Each row has a name. Each question is about the rows just above it.

[128 119 106 104 196 122 112 137  92 107  92 142  97] -> K
[148 148 138 173  74 140 144 138 132 214 141 141  97] -> S
[148 147 138 102 161 141 144 109 128  88 141 140 152] -> V
The rest of the row after [122 112 137]:
[ 92 107  92 142  97]
After [141 140], its row goes on with
[152]
Go on from [140 144] to the end of its row.
[138 132 214 141 141  97]
After [148 148 138], its row goes on with
[173  74 140 144 138 132 214 141 141  97]
Go on from [196 122 112] to the end of its row.
[137  92 107  92 142  97]
Go on from [112 137  92 107  92] to the end of its row.
[142  97]

[ 76 102 105 130 160 144  69 130 179 105 123 163 120 116 173 161 122 137
 105 150  91  53 104 124 141 123 104 122 140 104 107]  N
[142 172 164 165 157 108 154  92 118 127 156 135 159 192 130 110 164  82
  97 108 135 124 111 106 131 144 108 116 137 172 127]  T
[142 172 164 166 157 108 154  72 118 127 156 135 159 192 130 110 164  82
  97 108 135 124 111 106 131 144 108 116 137 172 127]  X
[ 87  81  95  68  75 140  98 159 115 135 117 118  86  59 103 140 102 162
 175 136  90 154 146 130  84  91 155 116 136  82 122]  U
[ 75 102 105 121  91 115  90 147 135 115 142 153 120 115 173 161 122 123
 141 105 108 141 151  81  83 117 142 141 138 143  96]  A
Go on from [104 124] to the end of its row.
[141 123 104 122 140 104 107]
The rest of the row after [164 166]:
[157 108 154  72 118 127 156 135 159 192 130 110 164  82  97 108 135 124
 111 106 131 144 108 116 137 172 127]
Go on from [120 116 173 161 122] to the end of its row.
[137 105 150  91  53 104 124 141 123 104 122 140 104 107]
The rest of the row after [ 76 102 105]:
[130 160 144  69 130 179 105 123 163 120 116 173 161 122 137 105 150  91
  53 104 124 141 123 104 122 140 104 107]

[ 92  69 157 152 100 138 204 180 122 131 114 134 165 150 151 173 115 143
  93  71 105 157 150  92 136 145 183 168 176 121 137] -> R
[146 198  97 219 182 125  84 164  90 149 145  77  89  66  81 114 151  76
  83 100 141 128  46 132 132 153 118 140  45 201 106] -> Z
[114 130 156 152  97 165 141 128 121 142 130 133 137 111 144 131 149 112
  82  97 116 137 117 113 129 132 170 152 146 119 137] -> Y
[ 90  72 166 113  88 142 185 170 139 115 127 144 176 167 163 182 119 133
  93  71 104 153 159 106 137 134 185 149 179 128 110] -> D
[128 182 133 199  96 184  95 102 133 127 159 136 123 104 139 112 150  76
  83 100 141 119  96 142 125 105 148 138 104 165 103] -> G
[115 150 147 175  96 173 121 121 129 126 145 135 137 129 145 135 147  89
  78 145 176 104 189 124 130 124 157 162 133 147 115] -> L
[139 105 106  68 108 112 103  60 184  76 137 172 145 179 149 119 132 145
 157 145 176 103 189 163 118  83  77  60 138  96 101] -> M
Go on from [ 84 164  90 149] to the end of its row.
[145  77  89  66  81 114 151  76  83 100 141 128  46 132 132 153 118 140
  45 201 106]
The rest of the row after [156 152]:
[ 97 165 141 128 121 142 130 133 137 111 144 131 149 112  82  97 116 137
 117 113 129 132 170 152 146 119 137]
The rest of the row after [ 93  71 105]:
[157 150  92 136 145 183 168 176 121 137]
After [150  76  83 100 141], its row goes on with
[119  96 142 125 105 148 138 104 165 103]
Go on from [145 176 103 189] to the end of its row.
[163 118  83  77  60 138  96 101]
After [179 149 119], its row goes on with
[132 145 157 145 176 103 189 163 118  83  77  60 138  96 101]
The rest of the row after [159 106]:
[137 134 185 149 179 128 110]

[141 121 109  41 111 141 178]  J
[141 121 109  41 126 122 107]  B
[139 115 112  31 115 142  75]  H
[141 121 108  41 111 140  81]  E
[141 115 111 116 130 122 155]  Q
[153  96 160  85 148  82 163]  C
[139 121 109  41 111 142 179]  W
The rest of the row after [111 116]:
[130 122 155]
Go on from [121 108  41 111 140] to the end of its row.
[81]
Go on from [ 41 111 141] to the end of its row.
[178]
Go on from [115 112] to the end of its row.
[ 31 115 142  75]
The rest of the row after [121 109  41 126 122]:
[107]
Go on from [112  31 115 142] to the end of its row.
[75]
After [121 109  41 111 142], its row goes on with
[179]

[ 88  64  48 147 171 150 123 115  61 138  97 122 148 131 160 131  79  98
  97 121 116 135 114 118 119  80  91  91 122 106 108 120 133 155 132 172
 112 138 146 109 139]  kom
[137 194 124 148 145 151 149  99 149 102 110 155 151 109 166 170 117 184
 118 187  77 128 120 209 117 189 161 147 127 148 162 142 109 166 142 139
 138 129 129  87  92]  Giru
[132 144 159 123 163  93 136  83 140 152 170 203 162 117 135 163 132 176
 124 116  83 100  95 132  89 144 158 188  76 180 148 134 126 156 189 162
 129 139 145 102 167]  Fiz
[105 135 165 116 141 157  99 113 133 120 202 142 118 134 165 108  78  98
 110  85 141 164 105 149 162  92 144 126 164  78 109 154 146 136  96  95
 150 140 174  82 111]  sib
[143 186 135 145 152 128 149  92 150 117 130 177 151 107 160 178 122 188
 122 175  76 123 107 197 101 180 167 164 106 156 167 141 114 167 165 148
 136 133 137  84 109]  Bim
[105 135 165 116 141 157  99 113 133 120 202 142 118 134 165 108  78  98
 110  85 141 164 105 149 162  92 144 126 164  78 109 154 149 118 162 183
 112 139 146 149 143]  Pozo
[ 89  89  94 108 120 139  87 129  84 119 144  95 147 134 105  82 127 106
 106  63 133 124 172  63 156  96  96 106 136 133  57  96 125 139  89 117
 115 141  94 179 137]  neta
The rest of the row after [139 145]:
[102 167]
After [112 139 146], its row goes on with
[149 143]
After [116 135 114], its row goes on with
[118 119  80  91  91 122 106 108 120 133 155 132 172 112 138 146 109 139]
Go on from [140 152] to the end of its row.
[170 203 162 117 135 163 132 176 124 116  83 100  95 132  89 144 158 188
  76 180 148 134 126 156 189 162 129 139 145 102 167]
The rest of the row after [150 140 174  82]:
[111]

[170 134 129 119 154 200 213 210 185 139  98  73  75  87 118 145 144 127
 102  86  60  52  59  67  87  70  83  99 119 150 185 208 221 197] -> Leb
[209 208 187 123  93  66  95  92 122 139 140 125 100  81  58  59  51  76
  77  69  75 100 122 166 178 214 216 200 164 142 126 127 161 195] -> Ral
[132 110  78  62  52  43  71  77  76  83  88 121  74  87 212 219 208 164
 147 112 139 149 185 198 193 191 151 103  84  66  96 115 132 134] -> Gel
[132 117 137 156 189 221 205 188 138  95  75  71  95 116 140 151 124  99
  70  62  57  60  69  68  95  79  98 125 150 193 209 210 198 165] -> kapa
The rest of the row after [140 125]:
[100  81  58  59  51  76  77  69  75 100 122 166 178 214 216 200 164 142
 126 127 161 195]
The rest of the row after [75 87]:
[118 145 144 127 102  86  60  52  59  67  87  70  83  99 119 150 185 208
 221 197]

[140 134 115 121 135 124 114 139 121 152 133 138 129 121 108 105  99 132
 111 139  74]  dudig
[141 134 115 110 135 124 114 139 121 152 133 138 129 121 107 105  95 124
 113 152  98]  zofef
[140 134 115 110 135 124 114 139 121 152 133 138 130 121 105 125  95 132
 111 139  74]  tetud
Go on from [129 121 107 105  95] to the end of its row.
[124 113 152  98]
The rest of the row after [140 134 115 110 135]:
[124 114 139 121 152 133 138 130 121 105 125  95 132 111 139  74]
After [138 129 121 108 105], its row goes on with
[ 99 132 111 139  74]
The rest of the row after [138 129 121 107 105]:
[ 95 124 113 152  98]

[136 120 124 138  76 149 126 118 141 136 138 136 211 119 123 128 110 131
 129 123 112] = Palo
[108  89  89 123 184 128 122 137 147 122 135 148  62  74 140 109 109 131
 129 136 130] = zezo
[108  89  89 123 208 128 122 137 147 123 135 148  62  74 140 109 109 131
 129 136 130] = Sume
The rest of the row after [141 136]:
[138 136 211 119 123 128 110 131 129 123 112]
Go on from [137 147 122 135 148] to the end of its row.
[ 62  74 140 109 109 131 129 136 130]
The rest of the row after [211 119 123 128]:
[110 131 129 123 112]

